Look-ups in named tables: a row name and a column name give one cell, copied from the table.

doreruf:
fields: doz, zokevu, topano, megen, gev, kib, lebutu, toz
mulunok: [964, 361, 626, 691, 188, 629, 831, 612]
petolas: [436, 581, 201, 460, 541, 572, 393, 588]
pibu: [549, 541, 670, 574, 416, 471, 592, 517]
kivaku: [58, 329, 697, 413, 553, 154, 292, 156]
nuvise: [577, 648, 638, 482, 518, 858, 360, 579]
mudunod: [524, 717, 453, 536, 510, 520, 528, 786]
bopera: [650, 486, 457, 538, 427, 785, 387, 630]
lunule: [544, 338, 666, 586, 453, 373, 712, 427]
duziz: [581, 352, 488, 422, 458, 617, 554, 704]
lema: [649, 705, 290, 712, 594, 462, 640, 643]
penun: [193, 418, 246, 387, 575, 670, 288, 299]

kivaku, toz => 156
lunule, megen => 586
lunule, topano => 666
lunule, kib => 373
petolas, kib => 572
mulunok, kib => 629
penun, toz => 299
lema, gev => 594
penun, lebutu => 288
pibu, topano => 670
lunule, zokevu => 338
bopera, zokevu => 486
nuvise, kib => 858
kivaku, megen => 413
penun, zokevu => 418
mudunod, doz => 524

bal =
,dafuboz,nepeke,rilu,pum,nipuve
rotun,0.0,0.0,0.3,-0.5,-0.2
zike,-0.1,-0.3,-0.5,-0.7,0.1
deg,0.0,-0.4,-0.4,0.1,0.3
vulebe,0.2,-0.6,-0.1,0.5,-0.7
tad,-0.1,-0.4,0.3,-0.6,-0.3
zugobi,-0.4,-0.5,0.1,0.1,-0.6
tof,-0.7,0.5,-0.8,0.1,-0.3
dib,0.1,0.0,-0.2,-0.7,-0.3
laza,0.0,-0.4,-0.4,-0.3,0.0
fup,-0.5,0.2,-0.8,-0.4,-0.6
minosez,-0.3,-0.6,0.0,-0.1,-0.3

What is the rilu of tad in bal?
0.3
What is the pum of laza in bal?
-0.3
What is the dafuboz of tof in bal?
-0.7
What is the nipuve of vulebe in bal?
-0.7
What is the nepeke of fup in bal?
0.2
What is the pum of rotun in bal?
-0.5
What is the dafuboz of dib in bal?
0.1
What is the nipuve of dib in bal?
-0.3
What is the nepeke of zugobi in bal?
-0.5
What is the rilu of deg in bal?
-0.4
What is the pum of vulebe in bal?
0.5

Table nedim
,nekigo,kifarot,zupovo,kog,boka,meralu,pog,tam,katelol
rud,5.66,3.97,7.93,5.09,5.64,8.02,4.88,5.02,5.09
rezen,7.22,4.31,7.98,6.72,4.68,7.85,7.60,5.76,4.97
tetenid,5.36,8.03,4.75,7.91,8.21,5.04,6.55,6.93,7.81
zinimoz,6.11,7.04,6.61,4.74,7.00,6.74,4.44,6.62,6.05
palame,6.42,5.89,6.32,8.00,6.64,4.00,8.91,5.96,8.05
mivos,5.38,7.84,6.74,8.71,8.08,4.49,8.06,6.65,8.67
pem,4.97,7.11,5.38,4.06,7.76,7.64,2.16,6.65,5.73

What is the kifarot of zinimoz in nedim? 7.04
What is the kifarot of rezen in nedim? 4.31
What is the pog of mivos in nedim? 8.06
What is the nekigo of zinimoz in nedim? 6.11
What is the pog of rezen in nedim? 7.60
What is the kog of palame in nedim? 8.00
What is the tam of rud in nedim? 5.02
What is the kog of rud in nedim? 5.09
What is the boka of palame in nedim? 6.64
What is the pog of tetenid in nedim? 6.55
What is the boka of pem in nedim? 7.76
What is the katelol of zinimoz in nedim? 6.05
What is the tam of mivos in nedim? 6.65
What is the nekigo of mivos in nedim? 5.38
What is the meralu of pem in nedim? 7.64
What is the zupovo of tetenid in nedim? 4.75

pasu:
,tikubiz,mal,nabesu,nus,mak,natevil,pil,mimagig
morevu,54.9,41.8,33.8,69.8,15.2,21.9,62.6,42.6
num,62.2,76.1,69.1,46.8,18.0,71.4,56.3,68.9
tibo,30.2,77.6,20.1,43.8,63.9,21.6,64.4,3.5
podol,46.2,41.5,58.0,51.7,55.2,64.0,31.4,33.6
mopose,43.9,40.0,64.1,51.6,58.7,74.7,34.4,41.8
kadulu,55.0,36.5,37.9,55.3,53.4,29.2,38.4,44.5
pel,63.0,39.9,21.0,52.2,55.9,44.2,48.3,68.0
pekino,50.2,52.2,24.4,38.8,40.1,13.4,44.6,34.0

What is the nabesu of mopose in pasu?
64.1
What is the nabesu of pel in pasu?
21.0
What is the nus of num in pasu?
46.8
What is the pil of morevu in pasu?
62.6
What is the mimagig of mopose in pasu?
41.8
What is the natevil of num in pasu?
71.4
What is the nus of tibo in pasu?
43.8
What is the mal of pel in pasu?
39.9
What is the nus of podol in pasu?
51.7
What is the nus of kadulu in pasu?
55.3
What is the nus of morevu in pasu?
69.8
What is the nus of pekino in pasu?
38.8
What is the mak of podol in pasu?
55.2
What is the mimagig of podol in pasu?
33.6
What is the natevil of pekino in pasu?
13.4
What is the natevil of pel in pasu?
44.2
What is the nabesu of pekino in pasu?
24.4

bizub.csv
,fezuse,tarupat
gumek,99,72
fuf,130,48
gasa,141,63
bunupu,104,132
duza,149,132
poku,235,223
reg,108,130
bigomi,153,132
tekirer,67,104
dep,105,139
tovelo,120,161
tusazap,130,63

tarupat of duza is 132
fezuse of gasa is 141
fezuse of reg is 108
fezuse of tovelo is 120
tarupat of tekirer is 104
fezuse of dep is 105
tarupat of gasa is 63
fezuse of poku is 235
fezuse of duza is 149
tarupat of tovelo is 161
tarupat of bigomi is 132
fezuse of bigomi is 153
tarupat of reg is 130
tarupat of tusazap is 63
tarupat of gumek is 72
fezuse of tekirer is 67
tarupat of dep is 139
fezuse of fuf is 130
tarupat of bunupu is 132
Which row has the largest tarupat? poku

zamep:
	lidi	sib	fekodun
tifetuz	147	128	217
babo	158	47	29
gaseke	132	151	253
zusotas	194	170	192
luton	48	56	68
sop	134	88	188
piliten	114	152	240

zusotas, lidi => 194
zusotas, fekodun => 192
gaseke, sib => 151
gaseke, fekodun => 253
luton, lidi => 48
piliten, fekodun => 240
babo, sib => 47

Table dafirir
	vez	vig
samako	117	144
kap	138	161
kib	190	18
sisog	14	149
legaber	155	43
senuki	133	134
mafutez	130	85
vesigu	195	151
dovasev	141	92
lemu	106	84
dolarof	224	151
feg	167	29
teveka	69	170

vez of samako = 117
vig of vesigu = 151
vig of dolarof = 151
vig of kib = 18
vez of teveka = 69
vez of lemu = 106
vig of kap = 161
vez of dolarof = 224
vez of dovasev = 141
vez of feg = 167
vez of mafutez = 130
vez of vesigu = 195
vig of senuki = 134
vig of feg = 29
vig of sisog = 149

gov
|  | tofa | rutelu | taluki | bag | farub | rur | soson | feko | bokun | difomam |
|---|---|---|---|---|---|---|---|---|---|---|
| lik | 2.57 | 9.03 | 4.51 | 1.21 | 4.17 | 5.07 | 2.21 | 4.37 | 5.82 | 6.28 |
| daziz | 2.54 | 8.82 | 4.51 | 1.25 | 4.11 | 5.08 | 2.12 | 4.38 | 5.90 | 6.26 |
| nenekug | 2.62 | 6.55 | 4.51 | 2.22 | 3.02 | 5.13 | 1.17 | 4.53 | 7.59 | 5.95 |

taluki of nenekug: 4.51
feko of nenekug: 4.53
difomam of nenekug: 5.95
soson of nenekug: 1.17
bokun of lik: 5.82
difomam of daziz: 6.26
rur of daziz: 5.08
farub of lik: 4.17
rutelu of daziz: 8.82
rutelu of nenekug: 6.55
taluki of daziz: 4.51
bokun of nenekug: 7.59
soson of lik: 2.21
tofa of daziz: 2.54
bokun of daziz: 5.90
feko of lik: 4.37
farub of daziz: 4.11

